Below is a small trained network, with its code and all its weights. Each question gives an input and a class and asks what happens when units are switched off, that is, made to give their printed mean instead of their output.

import numpy as np


def w(rows, s, z=0):
    codes = np.array(rows[::2]) - 128.0
    scale = np.full(codes.shape[1], s)
    scale[-1] = z or s
    return codes * scale


def norm(h):
    return h / np.sqrt((h * h).mean(-1, keepdims=True) + 1e-5)


def f(y):
    return y / 2 * (1 + np.tanh(0.7978845608 * (y + 0.044715 * y**3)))


def log_softmax(a):
    a = a - a.max(-1, keepdims=True)
    return a - np.log(np.exp(a).sum(-1, keepdims=True))


def net(x, mask):
    res = np.array(x, float).reshape(1, 8) / 4 @ E
    u = 0
    for l in range(3):
        y = f(norm(res) @ A[l][:, :-1].T + A[l][:, -1])
        res = res + np.where(mask[u : u + 10], y, B[l][:, -1]) @ B[l][:, :-1]
        u += 10
    return log_softmax(norm(res)[-1] @ U[:, :-1].T + U[:, -1])


A, B = {}, {}
E = w([
[100,69,152,97,58,160,86,149],'x0',
[124,68,94,128,148,139,105,90],'x1',
[118,72,130,101,175,119,174,168],'x2',
[61,122,95,100,140,150,78,159],'x3',
[78,153,105,147,95,42,131,185],'x4',
[146,152,121,172,96,186,97,201],'x5',
[133,159,193,124,121,176,158,149],'x6',
[2,86,130,209,141,134,158,123],'x7',
],0.007)
A[0] = w([
[121,72,182,94,156,158,185,21,127],'0.n0',
[169,158,59,117,118,87,139,121,46],'0.n1',
[92,120,215,103,2,82,153,163,78],'0.n2',
[115,142,74,167,126,97,143,49,73],'0.n3',
[150,145,108,131,121,78,90,103,17],'0.n4',
[153,150,92,118,103,149,123,11,112],'0.n5',
[125,237,172,162,178,106,241,110,76],'0.n6',
[67,131,56,120,137,39,137,103,3],'0.n7',
[196,224,139,76,52,143,119,75,106],'0.n8',
[116,140,65,89,114,74,102,162,58],'0.n9',
],0.0068,0.0025)
B[0] = w([
[120,59,194,161,167,59,203,168,254],'0.n0',
[129,120,150,33,185,151,148,118,155],'0.n1',
[94,169,106,21,46,253,153,151,199],'0.n2',
[109,144,200,132,145,145,84,161,172],'0.n3',
[116,168,109,37,219,107,84,87,130],'0.n4',
[162,177,210,183,78,123,87,127,195],'0.n5',
[170,165,234,198,211,29,132,149,226],'0.n6',
[178,154,62,143,92,125,12,129,197],'0.n7',
[227,101,88,153,147,131,103,20,249],'0.n8',
[143,174,170,90,52,21,122,77,166],'0.n9',
],0.0056,0.0034)
A[1] = w([
[209,86,85,125,218,142,204,108,142],'1.n0',
[76,155,129,124,46,126,254,87,3],'1.n1',
[114,179,57,179,90,84,108,108,110],'1.n2',
[174,208,117,104,154,209,129,205,107],'1.n3',
[148,156,140,56,131,133,224,103,68],'1.n4',
[159,95,169,72,188,58,217,127,97],'1.n5',
[70,47,102,93,189,99,164,205,101],'1.n6',
[105,149,175,78,78,216,100,116,85],'1.n7',
[234,98,163,135,173,232,75,172,102],'1.n8',
[216,187,150,183,110,199,84,19,99],'1.n9',
],0.0064,0.0037)
B[1] = w([
[41,136,232,100,65,107,158,194,228],'1.n0',
[155,161,189,106,105,107,128,147,122],'1.n1',
[136,62,253,64,187,126,108,104,172],'1.n2',
[106,150,148,108,132,49,121,107,162],'1.n3',
[112,86,147,171,69,159,137,104,139],'1.n4',
[100,123,144,188,125,84,124,159,224],'1.n5',
[140,165,56,70,128,152,56,98,197],'1.n6',
[124,130,124,91,127,82,164,175,163],'1.n7',
[124,189,152,38,88,117,50,92,210],'1.n8',
[116,167,96,83,192,79,46,122,253],'1.n9',
],0.0077,0.0039)
A[2] = w([
[130,165,183,212,161,105,182,108,187],'2.n0',
[112,24,108,155,143,112,100,71,70],'2.n1',
[96,52,52,135,133,136,153,97,118],'2.n2',
[165,170,171,85,95,140,119,138,64],'2.n3',
[40,137,174,95,137,86,98,80,253],'2.n4',
[78,2,106,99,127,159,58,115,88],'2.n5',
[136,120,95,160,66,73,116,230,69],'2.n6',
[115,68,166,117,38,170,141,175,69],'2.n7',
[65,76,137,64,152,86,148,126,203],'2.n8',
[231,130,162,96,143,92,232,127,115],'2.n9',
],0.0082,0.0028)
B[2] = w([
[151,40,110,200,141,53,126,168,203],'2.n0',
[111,197,214,118,211,41,141,112,154],'2.n1',
[161,175,129,173,153,122,114,41,144],'2.n2',
[192,106,71,99,141,93,151,85,163],'2.n3',
[212,92,168,156,106,131,147,201,254],'2.n4',
[97,119,103,177,167,99,248,160,187],'2.n5',
[129,98,233,110,110,155,173,113,156],'2.n6',
[118,193,132,86,42,202,93,157,167],'2.n7',
[239,126,169,177,77,183,111,124,199],'2.n8',
[2,49,84,239,140,138,148,179,168],'2.n9',
],0.0069,0.0073)
U = w([
[190,171,108,20,108,85,29,68,155],'0',
[116,92,169,224,155,38,140,143,191],'1',
[88,121,131,101,27,200,158,171,132],'2',
[22,132,8,165,170,170,167,89,3],'3',
],0.013,0.0049)

Each question gives the input, the list of numbers given to net, and the class t.
The units are the neurons (one row each of A and B). Each row of codes is followed by its name. A weight is (code - 128) times the scale printed after its matrix; where a second scale follows, it is the last column's (A, B and U).
mask holds one flag per neuron, layer by layer. A switched-off neuron (its flag False) gives its mean, the last column of its row in B, instead of its output. The means were averaged over made-up inputs and are rounded, as every weight is.
A unit's drop is (log p(t) with every unit on - log p(t) with that unit switched off) / (log p(t) with every unit on - log p(t) with every unit switched off).
The circuit of an input: a set's keep is (log p(t) with only the set's units on - log p(t) with every unit switched off) / (log p(t) with every unit on - log p(t) with every unit switched off). Starting from the 12 units with the biggest drops (on a tie, the unit counted first), units are removed one at a time, each time the one whose removal leaves the highest keep (on an exact tie, the one counted first), for as long as the keep stays at least 0.8.
circuit, biggest first: the units of the circuit, biggest drop first
k most important neurons: the k neurons with the biggest drops, biggest first
top k neurons in layer l: the k neurons of layer l with the biggest drops, biggest first
drop when u is switched off: that unit's drop, to one decimal
input [5,0,-3,-4,2,-5,5,-1], class 2: circuit, biggest first	(0.n2)
input [6,-7,0,-6,-1,1,5,-1], class 0: 2 most important neurons	(0.n8 1.n8)
input [-1,-1,-5,7,-6,3,5,8], class 3: top 2 neurons in layer 1	(1.n0 1.n2)
input [-5,1,-4,0,8,-6,5,-7], class 1: 3 most important neurons	(0.n6 2.n9 1.n8)
input [-2,-8,4,-6,-8,2,8,-7], class 1: 3 most important neurons	(2.n9 0.n6 1.n6)
input [-5,-2,-8,2,-5,-7,6,-5], class 1: top 3 neurons in layer 2	(2.n9 2.n0 2.n7)
input [5,1,4,3,1,1,-4,3], class 3: 3 most important neurons	(1.n6 2.n5 1.n0)
input [-4,1,8,1,-7,3,0,2], class 2: top 2 neurons in layer 1	(1.n0 1.n6)
input [4,5,4,2,-6,-5,1,-6], class 2: top 2 neurons in layer 0	(0.n0 0.n6)
input [2,0,-1,5,-4,5,1,5], class 3: top 2 neurons in layer 2	(2.n5 2.n4)
input [1,4,2,4,-2,0,0,5], class 3: 2 most important neurons	(1.n6 0.n6)
input [3,6,1,7,-2,6,-1,2], class 3: 2 most important neurons	(1.n0 2.n5)
input [6,4,1,3,-6,-4,-1,-3], class 2: top 3 neurons in layer 2	(2.n7 2.n0 2.n5)
input [-1,1,-7,-8,-5,5,-1,1], class 0: most important neuron	(1.n9)
input [2,0,-6,-4,-6,7,-6,5], class 0: top 2 neurons in layer 2	(2.n0 2.n9)
input [5,3,0,2,-5,4,-6,3], class 3: top 3 neurons in layer 2	(2.n5 2.n4 2.n0)
input [-8,-2,4,6,-4,-4,-2,-8], class 1: drop when 2.n9 is switched off	0.2
input [2,8,-6,-3,-6,-6,5,-1], class 1: drop when 0.n0 is switched off	3.5
input [5,1,7,-7,7,6,-2,0], class 2: drop when 2.n3 is switched off	0.0
input [-2,3,1,-1,5,4,8,-6], class 0: drop when 1.n8 is switched off	0.1
input [-7,6,3,7,-2,3,3,7], class 3: most important neuron	(1.n6)
